Below is a small trained network, with its code and all its weights. Each question gives an input and a class and asks what happens when units are switched off, that is, made to give their printed mean instead of their output.

import numpy as np


def w(rows, s, z=0):
    codes = np.array(rows[::2]) - 128.0
    scale = np.full(codes.shape[1], s)
    scale[-1] = z or s
    return codes * scale


def norm(h):
    return h / np.sqrt((h * h).mean(-1, keepdims=True) + 1e-5)


def f(y):
    return np.maximum(y, 0)


def log_softmax(a):
    a = a - a.max(-1, keepdims=True)
    return a - np.log(np.exp(a).sum(-1, keepdims=True))


def net(x, mask):
    res = np.array(x, float).reshape(1, 3) / 4 @ E
    u = 0
    for l in range(3):
        y = f(norm(res) @ A[l][:, :-1].T + A[l][:, -1])
        res = res + np.where(mask[u : u + 8], y, B[l][:, -1]) @ B[l][:, :-1]
        u += 8
    return log_softmax(norm(res)[-1] @ U[:, :-1].T + U[:, -1])


A, B = {}, {}
E = w([
[49,142,140,179,112,54,245,127,65,90,118],'x0',
[179,113,68,114,232,2,59,127,7,148,115],'x1',
[105,140,124,62,189,226,128,123,67,13,123],'x2',
],0.00059)
A[0] = w([
[209,2,92,126,254,64,75,114,8,161,148,65],'L0N1',
[14,204,158,152,108,51,228,249,37,139,37,55],'L0N2',
[164,140,116,51,128,185,35,201,175,194,98,35],'L0N3',
[153,166,109,62,139,160,42,205,158,184,77,8],'L0N4',
[163,104,134,213,66,49,144,128,186,188,156,125],'L0N5',
[104,213,82,83,152,174,139,58,90,6,108,45],'L0N6',
[176,136,127,54,137,183,15,232,174,198,107,54],'L0N7',
[130,206,66,67,156,197,107,41,118,7,114,40],'L0N8',
],0.00095,0.0011)
B[0] = w([
[76,216,96,76,35,102,89,158,125,93,97,248],'L0N1',
[248,81,106,173,137,130,148,47,129,71,206,219],'L0N2',
[153,101,117,208,143,117,172,69,123,57,168,183],'L0N3',
[161,91,114,199,140,120,150,74,120,71,173,155],'L0N4',
[103,105,170,92,181,186,140,161,73,144,108,235],'L0N5',
[112,74,181,149,143,140,144,170,94,217,122,185],'L0N6',
[155,105,115,202,136,113,172,76,115,59,163,201],'L0N7',
[118,78,187,151,147,134,153,171,91,227,132,189],'L0N8',
],0.0016,0.0012)
A[1] = w([
[84,105,182,144,75,202,169,132,206,99,151,135],'L1N1',
[91,145,125,58,193,187,120,144,102,88,82,63],'L1N2',
[127,140,108,110,199,70,112,126,63,102,113,187],'L1N3',
[79,160,145,121,98,145,139,151,143,142,103,50],'L1N4',
[200,105,102,104,172,168,52,103,165,147,135,73],'L1N5',
[140,122,134,162,106,63,123,129,174,249,101,35],'L1N6',
[143,117,131,172,100,68,124,126,180,240,111,55],'L1N7',
[182,147,104,106,143,151,54,107,194,152,118,2],'L1N8',
],0.0016,0.00086)
B[1] = w([
[147,183,29,70,143,42,28,141,139,170,69,251],'L1N1',
[129,65,196,163,146,163,143,187,97,244,169,169],'L1N2',
[120,158,139,110,19,181,111,129,249,172,108,216],'L1N3',
[166,139,95,98,148,117,84,117,116,111,133,144],'L1N4',
[155,87,139,220,90,94,228,54,123,44,165,180],'L1N5',
[72,89,211,90,235,240,150,211,27,155,152,184],'L1N6',
[88,91,201,91,222,242,145,199,40,147,149,188],'L1N7',
[174,75,130,216,108,95,216,53,111,36,176,155],'L1N8',
],0.0014,0.002)
A[2] = w([
[106,119,133,192,146,47,215,74,112,77,154,12],'L2N1',
[153,180,67,84,159,36,29,134,117,140,97,158],'L2N2',
[147,185,86,87,161,21,37,133,105,129,116,59],'L2N3',
[92,203,124,95,73,159,132,144,241,129,93,57],'L2N4',
[189,101,146,166,157,146,56,55,195,101,140,77],'L2N5',
[83,131,135,194,135,49,222,76,113,74,132,25],'L2N6',
[103,102,183,52,208,218,103,149,83,72,133,2],'L2N7',
[93,182,133,105,78,170,140,138,253,125,94,61],'L2N8',
],0.0015,0.00057)
B[2] = w([
[230,70,106,175,124,183,94,38,234,58,180,230],'L2N1',
[46,215,97,61,79,146,112,130,223,125,55,242],'L2N2',
[53,212,91,66,74,150,105,129,216,132,50,223],'L2N3',
[97,204,63,57,128,28,48,122,68,128,66,231],'L2N4',
[132,122,113,174,102,40,219,75,139,60,142,232],'L2N5',
[249,73,104,176,132,181,83,56,224,72,188,232],'L2N6',
[104,90,209,184,177,83,184,203,111,237,150,255],'L2N7',
[96,197,59,61,135,16,52,120,61,124,65,233],'L2N8',
],0.0014,0.0011)
U = w([
[59,255,58,37,75,71,59,133,159,130,27,238],'0',
[223,65,116,227,112,126,172,23,174,27,206,130],'1',
[87,73,250,131,213,188,161,242,44,222,151,5],'2',
],0.0044,0.0003)

Each question gives the input, the list of numbers given to net, and the class t.
The units are the neurons (one row each of A and B). Each row of codes is followed by its name. A weight is (code - 128) times the scale printed after its matrix; where a second scale follows, it is the last column's (A, B and U).
mask holds one flag per neuron, layer by layer. A switched-off neuron (its flag False) gives its mean, the last column of its row in B, instead of its output. The means were averaged over made-up inputs and are rounded, as every weight is.
A unit's drop is (log p(t) with every unit on - log p(t) with that unit switched off) / (log p(t) with every unit on - log p(t) with every unit switched off).
The circuit of an input: a set's keep is (log p(t) with only the set's units on - log p(t) with every unit switched off) / (log p(t) with every unit on - log p(t) with every unit switched off). Starting from the 12 units with the biggest drops (on a tie, the unit counted first), units are removed one at a time, each time the one whose removal leaves the highest keep (on an exact tie, the one counted first), for as long as the keep stays at least 0.8.
units of the circuit, in order: the units of the circuit, biggest drop first
k most important neurons: the k neurons with the biggest drops, biggest first
top k neurons in layer l: the k neurons of layer l with the biggest drops, biggest first
drop of u: that unit's drop, to one decimal
input [-3,-5,6], class 2: units of the circuit, in order	[L2N7]
input [-1,-6,8], class 2: units of the circuit, in order	[L1N2; L2N7]
input [-8,5,2], class 1: units of the circuit, in order	[L1N5; L1N8]
input [-5,5,-6], class 2: units of the circuit, in order	[L1N6; L1N7]
input [5,4,6], class 2: top 2 neurons in layer 0	[L0N7; L0N3]
input [-7,5,-6], class 1: units of the circuit, in order	[L1N5; L1N8]
input [5,-5,3], class 0: 2 most important neurons	[L1N1; L1N5]
input [-2,-1,2], class 1: top 2 neurons in layer 0	[L0N1; L0N5]
input [-5,0,-5], class 1: 3 most important neurons	[L1N5; L0N7; L0N3]
input [5,4,-7], class 2: 2 most important neurons	[L1N6; L1N7]
input [-1,4,-8], class 2: 2 most important neurons	[L1N6; L1N7]
input [-6,1,7], class 2: top 3 neurons in layer 0	[L0N8; L0N2; L0N6]
input [7,4,-4], class 1: drop of L1N1	0.3
input [5,2,-2], class 1: drop of L1N1	0.1
input [-8,0,-2], class 1: drop of L0N7	0.0
input [4,-7,-6], class 0: top neuron in layer 1	[L1N1]
